[128 = 0]

[128 125 124 135 116 134 110 117 143 125 111  85 122 136  94 164 147 138
 127  93  53  85  82 167 161  93 112 117 160  94 135 144 108 150 117  61
 102 134]
zagad
[128 122 121 167 129 154 110 126 134 146 159  92 105 117  88 154 127 144
 118  89  68 113 106 142 179 181 105 140 132 111 139 154 171 149 135  49
 156 142]
fal
[128  77 133 110 128 157 119 122 149 147 145  94 110 150  52 140 130 132
 100  62  27 105  98 147 220 169  87 123 155 110 105 144  77 141 124   7
 114 131]
fal
[100 107 199 150 154 140 114 116 128 145 141  91 119 133  63 142 144 116
 113  94  80 109  87 142 172 151  87 146 146 114 103 157  83 142 141  34
 143 135]
fal
[123 121 124 133 131 144 126 101 115 145 155 135 110 137  82 133 101 138
 123  98  67 102  94 117 160 151 147 119 132 116 107 136 156 130 132  88
 118  76]
zeguk
[129 144 126 156 135 120 132 123 141 135 140 104 130 126 114 127 137 130
 135  78  75 112 103 132 152 115 149 121 124 107 103 135 108 133 136  66
 112 133]
zagad
[130 107  99 128 126 143 126 115 152  94 144  86 114 138  54 178 131 131
 121 112  71 107 117 147 155 177 103 130 138 121 135 145  94 154  99  62
 140 126]
kuzi
[143 149 128 134 105 139 120 143 147 121 134  95 148 128  90 159 105 128
 113  85  65 126 115 176 171 130 121 140 142 105 124 134 110 157 130  54
 118 111]
zagad
[101 105 123 128 131 124 108 114 124 114 150  88 122 130  52 148 133 147
 103  80  33  99 128 122 159 194  97 122 142 111 150 145 106 145 138  70
 145 141]
sevun
[105 104 125 145 124 130 124 125 147 125 138  99 119 148 101 141 143 149
 100  69  44 109  97 152 169 185 159 115 139 120 146 142  81 150 115  56
 117 136]
sevun
[164  88 109 112 106 160 124 108 129 138 152  73 109 141  48 162 128 149
 108  83  48 103 129 135 186 183 103 142 137  57 130 132  81 140 124  60
 149 116]
fal
[137 133 118 141 122 145 133 127 150 107 146 105 134 127  83 158 121 143
 108  63  71 128 149 146 174 183 113 109 142 129 161 138 102 159 125  66
 169  98]
sevun
[126  94  95 127 108 154 121 123 126 186 148 106 122 141  65 119 128 141
  85  71  69 116  71 112 170 175 128 122 119 127 136 151  69 129 143  68
 151 139]
fal
[123 121 136 113 124 140 120 124 161 109 140 104 119 134  67 142 126 139
  96  82  59 107 125 155 140 167 116 126 147 121 145 149  99 157 116  68
 158 119]
kuzi
[112 137 124 117 126 139 143 131 153 118 159  91 100 105  55 194 133 140
 107  96  39 111  88 133 160 164 125 123 153 113 159 146  95 153 141  62
 130 129]
sevun
[144 103 118 125 133 163 116 113 158 143 147  82 119 140  99 143  97 134
 107  79  84 111  87 121 216 201  77 138 145 129 138 149  78 134 115  58
 152 130]
fal
[121 110 144 161 142 141 124  99 148 133 151 145 123 126  62  92 141 126
 103  67  39 111 107  95  69 225 118 131 138 113 119 129  98 149 129  53
 119 123]
zeguk
[129 102 112 121 128 143 119 118 138 108 146 105 115 126  58 162 148 136
 113  92  94 112 113 139 145 195 123 124 129 104 146 146  89 131 127  69
 155 134]
kuzi
[132 113 138 131 128 156 115 130 162 124 151  99 106 133  43 159 143 148
  97  75 182 104  62 140 184 238  89 142 146  97 103 159  78 152 113  32
 144 142]
fal
[128  96 112 137 129 171 116 111 160 122 161 111 117 118  63 167 131 129
 104 109  79 124 105 145 172 234 101 134 132 106 151 141 101 132 102  58
 131 154]
fal
[160  83 125 164 127 145 114 111 129 115 133 109  93 128  79  95 156 139
 102  64  60 111  97 116 196 155 107 131 115 114 157 142  86 135 114  77
 113 138]
fal
[152 115 130 136 129 137 133 110 194 107 143 105 114 141  77 155 136 154
 103 109  71 114  92 136 194 167 114 148 146 156 138 138  92 125 121  68
 140 113]
fal
[116 113 119 152 142 139 129 128 149 128 144 103 150 125  79 152 160 140
 119  86  40  52 116 142 187 139 103 128 156 117 106 158 104 141 100  30
 128 133]
fal
[138 122 122 137 120 149 111 142 126 105 145 119 125 114 104 174 131 145
 112 108  82 111 130 140 189 163  87 137 126 125 135 116 102 158 105  97
 153 127]
kuzi
[138 115 131 154 109 132 125 111 108 104 151 110 111 144  77 146 120 137
 103  99  54 123 113 143 152 166 116 149 155 115  96 124  59 145  82  55
 141 116]
fal
[147 172 123 119 120 143 115 132 139 158 176  94 136 121  99 153 130 144
 112  79  65 113 106 142 182 109 113 125 119 129 109 125 105 163 119  55
 124 128]
zagad
[125 104 131 126 134 155 133 119 154 114 142 105 109 131  46 154 139 154
  99  83  55 109 115 115 167 201  93 122 149 108 122 134  62 126 135  67
 129 152]
sevun

[ 95 143 120 103 119 131 125 125 115 134 137 121 128 136 132 134 117 123
 117 117 132 123 127 105 132 132 134 134 146 130 114 135 130 134 123 126
 145 111]
K
[115 121 122 126 126 136 133 130 134 123 128 119 117 131 134 120 123 124
 145 112 135 120 138 147 129 122 110 125 159 124 131 119 139 129 128 125
 136 116]
R
[134 123 124 117 121 120 134 135 136 121 124 126 140 127 138 129 125 128
 132 133 152 127 129 166 128 131 101 101 148 131 129 124 138 134 125 134
 132 114]
R
[131 110 132 127 138 122 121 137 141 109 124 144 144 134 141 117 124 144
 132 128 140 120 136 181 128 103  94  93 104 133 140 136 118 124 134 137
 126 114]
K
[ 90 145 129 108 124 128 132 134 133 139 135 113 116 134 125 122 123 123
 127 110 137 110 123 206 132 132 150 113 152 126 121 147 138 127 123 130
 152  99]
R
